
[[51,35,196,28,-2,-2,-135,-179,-110,-27,73,-21,-3,61,99,83,23,28,33,-65,-5,-10,69,51,21,-127,15,148,55,-69,3,12,32,50,107,-11],
[-46,-21,-90,112,59,-31,66,120,-1,88,-55,-1,-19,8,-84,10,-116,-110,-14,-36,145,-52,46,-75,-142,23,65,-75,47,42,42,1,48,-5,-82,-3],
[31,-20,-40,63,9,-17,3,61,-83,89,64,-7,24,5,33,52,-49,-58,10,9,-26,44,71,-98,-1,-107,-30,-13,-3,21,101,-26,74,50,-147,15],
[-72,-26,-135,-33,59,-17,95,156,-19,32,13,-30,-11,-59,-53,7,-33,-82,-30,61,38,-28,1,-102,-96,17,-22,-70,24,36,80,-50,63,86,-192,39],
[35,-28,-101,100,17,-12,45,58,-44,53,74,20,26,28,13,10,-111,-95,5,19,16,6,38,-126,-87,-86,-28,-5,22,18,129,-3,63,-59,-209,-32],
[123,3,124,304,112,4,74,-222,-162,130,5,17,95,62,1,14,-211,-163,-40,-129,94,-56,61,-103,-45,-123,122,61,160,103,16,-15,32,-71,73,53],
[41,27,-118,2,-27,38,-12,221,131,4,-11,117,-71,52,-3,77,25,-42,-13,-46,41,-77,80,-104,-30,79,-49,63,-51,-48,137,4,46,35,-152,1],
[-81,-22,-156,-74,-18,-50,59,191,42,-39,25,6,-45,-28,-16,-8,-24,-48,18,80,30,13,-3,-52,-113,16,-53,-58,36,-39,92,-4,65,42,-166,-31],
[70,62,24,30,-15,49,-17,-58,-80,-51,-2,-11,-1,-39,-34,-40,-2,-89,-27,-43,-43,-24,-65,0,126,-99,14,-77,120,84,40,56,-13,22,3,11],
[-37,0,-62,-23,-32,-38,-36,69,-98,-4,23,-84,-2,-69,-20,-29,-20,-56,33,54,-35,75,-27,-4,45,-127,-36,-145,46,42,56,26,39,44,-122,-28],
[40,-32,41,177,57,-63,19,-124,-157,119,26,-37,103,11,35,47,-170,-106,27,-44,50,47,70,-85,-60,-150,46,17,83,35,47,-30,93,-36,-32,15],
[116,43,125,111,-9,1,-68,-110,-54,6,-5,46,43,45,91,89,-33,-15,8,-138,27,-10,80,-17,90,-96,22,129,86,-41,3,28,44,8,119,37],
[21,41,105,11,-38,-60,-55,-147,-26,-122,-19,11,19,16,74,17,-47,-14,51,-68,55,9,-5,73,-1,-68,21,91,172,-92,-28,55,39,-30,175,-30],
[74,2,64,87,35,-19,15,-104,-32,-98,48,15,75,23,135,48,-76,14,-21,-84,84,-47,26,-52,-16,-88,-28,193,143,-100,-31,29,39,-79,30,26],
[-112,33,-330,-248,-127,-61,86,573,354,-112,-136,195,-171,-34,-52,29,87,-75,30,95,17,-17,50,-92,-40,310,-162,-37,-34,-120,194,-64,92,198,-178,39],
[-34,-30,-92,53,-12,-104,76,177,57,14,-4,70,-21,39,45,13,-124,-100,40,50,61,35,98,-102,-115,33,-63,47,65,-65,100,-65,88,33,-90,14],
[28,20,-97,-20,-7,20,41,175,76,-9,14,94,-48,20,8,43,7,-76,-23,12,-10,-52,53,-115,-11,60,-69,56,0,-19,138,-45,52,83,-147,43],
[-233,-24,115,-219,-20,-117,-76,32,-55,-163,65,-160,-132,-20,44,5,127,190,55,63,123,36,-14,246,-179,-54,42,-29,126,-184,-187,94,15,153,199,-95],
[-99,16,14,-148,-56,-72,-44,36,23,-109,-19,-22,-64,-19,17,41,69,73,54,-17,72,25,-11,130,-77,-2,35,-17,103,-126,-54,77,54,88,141,-58],
[-7,26,106,4,58,-3,36,-147,-109,-22,0,-42,14,-28,-13,18,-9,-28,-31,-64,54,-45,-27,44,-28,-58,97,6,160,19,-56,22,27,79,148,38],
[-104,-1,69,-28,19,-38,-36,-2,-61,-22,39,-62,-100,35,-36,-7,9,3,23,19,88,-28,15,95,-155,-34,71,-42,78,-34,-27,41,9,74,65,-69],
[-108,-61,-63,74,106,-60,73,74,-130,72,17,-140,27,-65,-50,-18,-111,-65,-23,44,117,-1,7,-62,-135,-82,32,-113,66,56,-21,-21,47,25,-142,19],
[27,45,-3,-52,-41,-31,-77,-11,29,-101,-58,19,41,-44,62,76,5,-16,38,-63,20,-6,8,-11,77,-12,-55,92,64,-84,40,6,71,14,15,28],
[-73,-30,127,-14,-20,-86,-71,-50,-148,28,98,-96,-41,36,68,46,22,95,59,-1,39,99,66,125,-87,-174,65,-34,80,-82,-81,71,52,97,132,-74],
[42,23,-156,-7,-3,26,9,93,1,-30,-25,4,54,-85,-22,15,-38,-110,-14,-2,-27,-20,-39,-130,78,-33,-79,-41,14,48,137,-11,58,-21,-234,34],
[-73,13,-41,-77,-43,-78,-39,145,37,-36,-73,-10,-33,-44,9,50,15,-8,48,-6,54,39,42,23,4,21,-27,-28,45,-70,14,-3,72,109,22,17],
[110,0,338,294,101,37,-160,-417,-329,72,147,-158,69,102,85,35,-98,42,-13,-163,102,-38,52,79,-22,-348,152,88,116,33,-133,122,-41,-136,150,-73],
[76,40,64,-2,-11,17,-69,-86,-50,-90,28,-9,50,-23,95,64,23,24,-6,-81,-3,-20,0,-10,104,-105,-37,109,81,-59,1,40,35,-1,18,28],
[-105,-7,-57,-39,48,-36,101,79,-25,-64,-2,-50,-55,-46,-67,-66,-38,-67,-29,55,85,-44,-56,7,-122,15,28,-92,143,19,-12,10,11,61,-27,1],
[133,25,-168,201,-9,16,48,99,26,85,-74,103,69,0,-48,-2,-184,-235,-2,-60,8,-16,32,-210,64,-25,-39,-47,28,108,204,-21,61,-108,-224,27],
[-66,23,156,-71,1,-20,-29,-127,-129,-109,77,-96,-77,0,11,-42,65,64,-1,-1,37,-4,-58,172,-49,-122,83,-48,184,-35,-118,103,-25,88,198,-56],
[31,24,-15,8,-18,27,4,46,2,-60,55,29,-53,30,13,-6,13,-15,-20,-22,19,-40,-5,-8,-15,-49,-5,5,77,-21,37,65,0,5,-36,-34],
[63,3,27,57,18,3,53,-68,-65,-17,70,27,30,22,57,24,-43,-24,-21,-47,13,-10,10,-40,-21,-96,20,55,122,-18,20,37,42,-2,11,7],
[-110,25,25,-121,-36,-51,-13,62,-41,-86,-6,-65,-101,-43,-44,-45,62,4,22,43,21,27,-44,124,-23,-29,32,-127,127,-18,-45,53,6,144,103,-31],
[-26,21,65,-57,-51,-45,-48,-38,-18,-105,28,-8,-44,19,53,20,32,54,39,-37,49,18,-4,106,-38,-69,29,22,128,-104,-48,92,28,28,139,-63],
[-53,11,60,10,-25,-75,-14,34,-49,14,-35,-22,-52,7,-11,8,-20,-25,38,-25,59,48,43,75,-29,-44,61,-72,115,-21,-35,31,40,109,145,-10],
[-27,-23,-15,10,40,8,-9,67,-123,95,56,-88,0,-37,-15,60,30,23,-25,-22,24,18,35,-23,-10,-121,39,-93,-5,36,-4,31,47,101,-88,12],
[-48,42,123,-63,17,18,-78,-78,-111,-72,23,-102,-60,-33,-21,-1,82,34,-15,-30,30,-39,-40,117,21,-88,58,-47,100,3,-75,67,-19,105,109,-12],
[-141,-38,-115,-122,-10,-99,60,232,59,7,14,16,-79,-5,-1,46,1,-23,43,101,45,35,73,-31,-173,78,-43,-14,9,-88,80,-65,104,158,-93,0],
[-36,49,10,-138,-29,0,22,61,36,-113,-24,26,-73,-36,-8,14,95,9,-17,-17,8,-36,-31,61,25,43,9,-7,119,-46,-13,32,23,153,107,33],
[-132,-26,-196,-24,26,-81,108,394,128,-3,-101,14,-77,-49,-56,-5,-56,-86,-17,59,138,-32,60,-106,-102,148,-67,-67,28,-27,45,-66,56,113,-157,69],
[-104,-61,-212,8,60,-54,203,265,-8,46,-4,-38,-13,-80,-75,-47,-83,-82,-51,71,92,9,-18,-108,-130,11,2,-174,93,53,22,-7,58,68,-182,36],
[-231,-15,-129,-333,-72,-103,-11,310,70,-105,11,-60,-143,-89,-15,25,160,71,60,164,-17,73,-2,89,-94,79,-86,-111,-6,-122,30,-26,83,272,-71,-21],
[-157,-11,-35,-33,-5,-100,22,97,-52,31,-78,-82,-75,-47,-118,-41,-43,-62,45,27,109,47,-15,98,-126,-9,102,-220,112,27,-39,42,43,104,85,-50],
[-102,-34,7,152,77,-122,140,15,-72,-13,-78,-74,4,-25,-54,-103,-206,-117,-9,-6,208,-6,-17,13,-156,-29,94,-107,255,30,-109,23,13,-31,116,8],
[-43,-5,59,-23,-22,-60,-45,67,-59,-10,14,-57,-28,-13,60,52,38,73,21,-34,53,55,57,63,16,-92,12,-17,74,-73,-74,50,43,113,93,6],
[128,8,86,288,104,8,38,-167,-117,130,-33,27,113,45,13,58,-196,-153,-35,-151,105,-67,83,-134,-14,-90,88,94,105,77,38,-30,53,-78,22,71],
[43,-32,-6,239,67,-48,74,46,-66,107,-5,8,45,43,22,12,-185,-109,-19,-60,120,-8,98,-124,-67,-76,28,18,93,33,20,-15,46,-45,-54,39],
[-34,-20,-1,58,25,-36,14,32,-62,-6,33,-51,-16,6,7,-2,-51,1,-3,-23,101,-3,14,11,-87,-88,39,-38,96,-24,-37,63,22,-11,-7,-37],
[-162,36,-53,-260,-101,-57,-28,280,128,-183,-6,12,-209,-14,-19,-36,157,57,36,104,13,3,-18,134,-54,103,-63,-71,70,-125,0,41,0,206,50,-50],
[-1,9,-143,18,-9,-15,-16,219,83,-114,-14,6,-12,-32,38,-16,-57,-69,-7,35,52,-49,10,-125,24,14,-156,48,16,-47,96,-16,18,-55,-254,18],
[-60,-5,144,-41,3,-39,-68,-21,-110,2,63,-86,-56,16,55,69,84,120,12,-48,62,29,59,122,-36,-118,71,-2,74,-80,-116,71,27,141,164,-20],
[18,-8,56,87,37,-1,-18,-96,-152,-5,89,-84,22,1,27,-18,-57,-22,-10,-14,29,1,-13,0,-24,-178,26,-26,98,25,-12,57,6,-37,-43,-36],
[134,15,18,238,74,29,33,-15,-37,43,-18,45,77,31,49,35,-148,-124,-55,-113,81,-84,73,-171,52,-58,-19,119,77,42,55,-28,23,-76,-87,89],
[-24,-3,207,104,56,-77,-20,-235,-192,-11,10,-113,49,-2,50,9,-83,15,15,-87,120,24,11,107,-48,-166,124,15,213,-24,-156,58,25,12,254,-1],
[-34,-19,-101,-2,-19,-56,47,158,39,6,-2,35,-24,6,10,31,-41,-32,20,2,62,21,47,-46,-84,1,-13,-21,51,-53,53,16,73,34,-64,-15],
[113,37,71,124,-1,3,-48,-94,-50,-81,33,22,49,28,100,3,-90,-75,0,-52,3,-29,23,-69,86,-109,-67,136,108,-23,55,3,12,-77,-36,23],
[-145,47,-191,-281,-78,-34,-46,302,168,-89,-129,28,-112,-101,-100,59,134,-33,46,53,8,-20,-18,22,-12,184,-64,-97,-47,-62,115,-29,84,198,-99,10],
[-224,-27,-252,-309,-85,-105,66,462,116,-121,-16,-47,-133,-132,-31,-30,124,38,33,190,-15,91,-32,23,-44,90,-138,-189,15,-89,43,-12,70,237,-175,1],
[-115,-14,-71,-117,-42,-66,-40,161,-2,-27,2,-60,-62,-41,-13,34,52,43,46,35,48,52,14,58,-68,-30,-6,-100,19,-68,0,47,63,100,-38,-52],
[10,-15,-64,109,30,-58,123,79,-17,19,-9,37,21,-1,8,-28,-143,-133,-12,13,54,4,35,-109,-53,-17,-17,-7,130,24,62,-40,54,10,-62,48],
[76,22,75,28,-29,4,-99,-150,-85,-35,87,3,35,41,88,67,-12,4,40,-52,-26,12,26,3,9,-148,-8,99,46,-58,61,47,52,-42,-11,-55],
[37,-11,-98,23,-6,-38,45,101,37,3,30,77,33,14,71,64,-73,-80,17,17,-4,6,73,-144,-38,1,-89,104,17,-54,145,-64,100,17,-162,35],
[-21,16,65,-16,-6,-17,-75,-61,-69,26,10,-31,-21,14,-5,75,27,21,31,-68,50,2,33,66,-51,-73,82,-12,41,-36,-8,54,55,62,85,-43],
[85,-16,245,200,71,-16,-62,-318,-274,156,75,-89,105,48,75,113,-70,39,6,-172,68,43,88,48,-11,-268,175,44,110,17,-107,70,62,6,212,-2],
[-123,-54,-190,8,20,-89,152,211,-5,74,-22,-14,-38,-38,-101,-47,-112,-119,14,80,87,43,0,-59,-187,18,39,-194,82,44,65,-7,78,55,-127,-28],
[61,9,-19,42,49,46,31,17,-75,-17,55,-28,44,-42,38,31,-4,-22,-64,-39,0,-45,-5,-95,66,-95,-35,30,58,26,23,11,23,22,-120,64],
[72,-3,-8,196,67,0,31,-57,-52,24,6,13,62,33,16,8,-163,-118,-22,-69,100,-66,34,-119,-60,-72,14,69,89,26,57,3,32,-119,-95,8],
[123,68,-32,-37,-69,49,-100,-13,89,-54,-19,131,20,32,61,134,47,-20,27,-117,-29,-50,43,-58,74,11,-41,154,-21,-85,144,29,80,-15,-40,-7],
[50,49,6,-68,-7,67,-36,1,-16,14,14,39,-26,-8,-18,95,100,-3,-25,-77,-32,-51,14,-10,48,-16,36,12,1,6,68,28,47,117,-3,24],
[89,32,269,178,49,-2,-133,-372,-214,-15,42,-89,81,47,79,46,-83,4,18,-155,83,-29,18,80,18,-226,110,112,154,-14,-95,83,2,-94,203,-33],
[2,47,-126,-193,-119,-6,-95,196,116,-109,10,76,-58,-26,52,75,110,-5,59,50,-102,29,23,-37,82,37,-152,45,-58,-101,176,-17,81,104,-164,-12]]

[-284,-101,-340,211,68,416,-53,193,81,-361,77,142,-43,-128,-280,-26,48,-317,-129,44,-318,80,39,-33,-208,260,-221,93,-51]	59
[125,-2,42,-55,42,-250,26,-225,28,219,95,-35,-84,-26,-53,70,-165,54,43,-7,213,-30,109,177,22,-221,-15,-32,-50]	40
[-127,-41,-88,221,80,62,72,4,3,-153,138,2,-27,-40,-80,-73,6,-118,-86,54,-97,-75,-45,-17,-208,141,-99,-10,-43]	42
[58,-80,-55,91,38,-366,146,-125,284,122,-114,176,-219,-78,157,239,-218,-245,215,-55,-76,-3,281,194,18,-378,-213,142,-269]	25
[220,60,94,-65,-46,-71,-30,-73,14,136,19,52,-77,-37,-81,29,40,-110,-2,-150,-57,28,53,120,121,16,88,-1,-101]	35
[-43,-162,-74,126,68,16,48,-28,-17,163,-1,80,-108,-160,-112,157,106,-257,84,-73,-176,-25,-42,192,-4,-68,-43,-81,-69]	32
[-112,-163,-56,165,67,-119,184,-107,14,68,88,-6,8,-175,-46,24,-34,-128,58,52,-39,-181,-16,10,-115,-58,-167,-92,-154]	3
[-11,-26,81,157,63,-189,65,-75,-31,181,5,60,5,-40,130,108,-75,27,142,106,106,-57,-212,80,45,-146,24,-148,0]	28
[-6,98,-34,114,27,-6,-41,85,41,-191,25,70,4,88,43,-82,-76,-40,-95,75,-32,19,30,-82,-18,94,-43,37,-75]	71
[-75,-38,-103,109,186,78,-79,17,-152,-60,227,-122,-14,46,-192,-117,31,22,-151,48,85,-49,-24,48,-62,50,-19,-132,74]	16
[-79,-39,97,-86,-133,-127,26,-54,28,-52,-102,123,-14,-39,131,214,49,-51,16,46,5,-101,3,-133,19,54,40,-110,-16]	69
[-109,7,-143,69,82,253,-89,47,-13,-191,161,18,-129,12,-216,-6,41,-103,-165,-7,-75,43,79,68,-171,182,16,36,138]	11
[163,19,278,-179,-428,-754,163,-285,385,88,-511,356,-67,-13,526,431,-162,-210,237,-32,-62,0,162,-93,95,-243,-139,119,-483]	17
[17,-13,10,176,30,-97,95,-63,143,83,-5,153,-130,-100,52,142,-80,-167,161,-23,-94,22,-61,158,-46,-97,-52,43,-76]	44
[107,5,71,-43,-65,-248,-37,-27,123,12,-105,139,-29,-25,76,115,-15,-143,106,-85,-49,31,6,-15,205,-98,-95,-46,-247]	31
[-32,150,-57,145,228,99,-35,228,92,-61,125,145,-35,13,160,11,-326,169,165,206,194,-8,56,-48,243,-203,43,-8,172]	34
[41,-45,72,114,0,-209,6,-63,51,103,-72,114,-74,-31,75,157,52,-164,129,-63,-77,31,-170,118,63,-93,-35,-88,-129]	30
[14,28,52,213,117,-62,-35,30,45,-4,61,95,-126,26,53,92,34,-102,121,-50,-53,60,-231,131,35,-39,21,-74,29]	8
[0,38,-39,212,181,146,-83,69,-92,12,195,-8,-38,2,-150,-78,32,-24,-9,4,-3,53,-225,137,8,64,54,-98,101]	33
[143,154,122,-123,-26,-81,-24,-40,51,19,61,60,-84,49,84,62,-130,110,-4,9,160,-37,167,-19,114,-29,162,12,89]	47
[-76,133,-2,67,48,91,14,64,-58,-83,144,22,182,-9,51,-142,-257,267,-49,307,266,-101,-69,-205,33,68,50,-80,112]	57
[-304,-44,-153,279,253,449,64,170,-11,-202,336,49,-91,-174,-156,13,-16,-14,54,121,-32,-121,-147,-32,-152,165,35,-92,341]	41
[130,36,-87,66,102,151,-106,102,-69,166,46,69,-5,-63,-170,-40,-21,-95,6,-24,-58,104,-10,176,195,-44,51,-29,-35]	29
[-36,27,-77,44,11,75,-25,27,-43,-11,47,42,98,-45,-76,-65,-110,29,-68,147,63,-7,-8,-46,19,45,-31,-42,-35]	67
[-2,151,26,-4,83,334,-33,-13,-235,160,295,-67,159,-83,-179,-148,-177,369,-88,266,354,-74,-169,-5,9,143,283,-147,377]	13
[64,269,380,-167,-475,-247,41,-8,189,-327,-342,322,89,125,515,182,10,28,-47,94,-60,-53,-68,-463,22,368,198,46,-94]	7
[-115,74,-103,211,311,246,-58,94,-150,-78,427,-135,93,-16,-203,-251,-181,269,-43,212,295,-72,-206,-29,1,43,18,-168,247]	37
[-17,14,-22,-13,201,95,7,28,-57,194,204,13,-59,-103,-30,96,-202,193,134,133,281,-110,82,81,180,-223,141,-134,265]	36
[99,-175,-199,-57,129,243,-15,-126,-154,267,330,-169,35,-312,-644,-184,75,-155,-93,-163,-34,-46,75,238,41,42,-112,-107,-140]	51
[-66,-112,-103,167,-14,-420,120,53,329,-72,-343,312,-173,1,368,307,-165,-367,212,23,-238,15,283,26,70,-363,-313,141,-398]	61
[-32,-71,-192,43,113,370,-121,-27,-109,60,223,-28,-138,-120,-463,5,123,-169,-131,-106,-109,104,-1,286,-133,145,52,-10,153]	45
[74,131,112,48,-158,-118,33,-10,116,-20,-166,220,1,18,217,107,-93,-63,38,72,-62,41,-38,-50,19,58,62,69,-93]	12
[7,-106,-135,73,78,-184,-64,-4,-35,110,-84,33,33,-1,-52,21,-54,-139,-6,47,-16,48,51,108,119,-206,-189,-75,-261]	20
[-66,115,-36,208,213,246,35,117,-98,66,277,9,106,-90,-31,-133,-249,258,74,274,247,-86,-185,-29,68,-10,119,-115,259]	24
[-135,-5,-75,-45,-22,351,33,89,-2,-116,97,112,-65,-156,-116,100,22,-60,-72,55,-81,-109,163,-88,-67,213,128,3,205]	64
[84,229,38,2,209,127,-141,119,-115,-63,304,-80,36,132,-40,-188,-203,344,-81,152,357,-28,4,-65,187,-3,187,-104,271]	14
[0,-35,-39,42,94,-202,40,-145,95,23,116,-10,-143,0,-34,74,-136,-37,30,-11,106,-38,145,121,-68,-174,-109,10,-54]	53
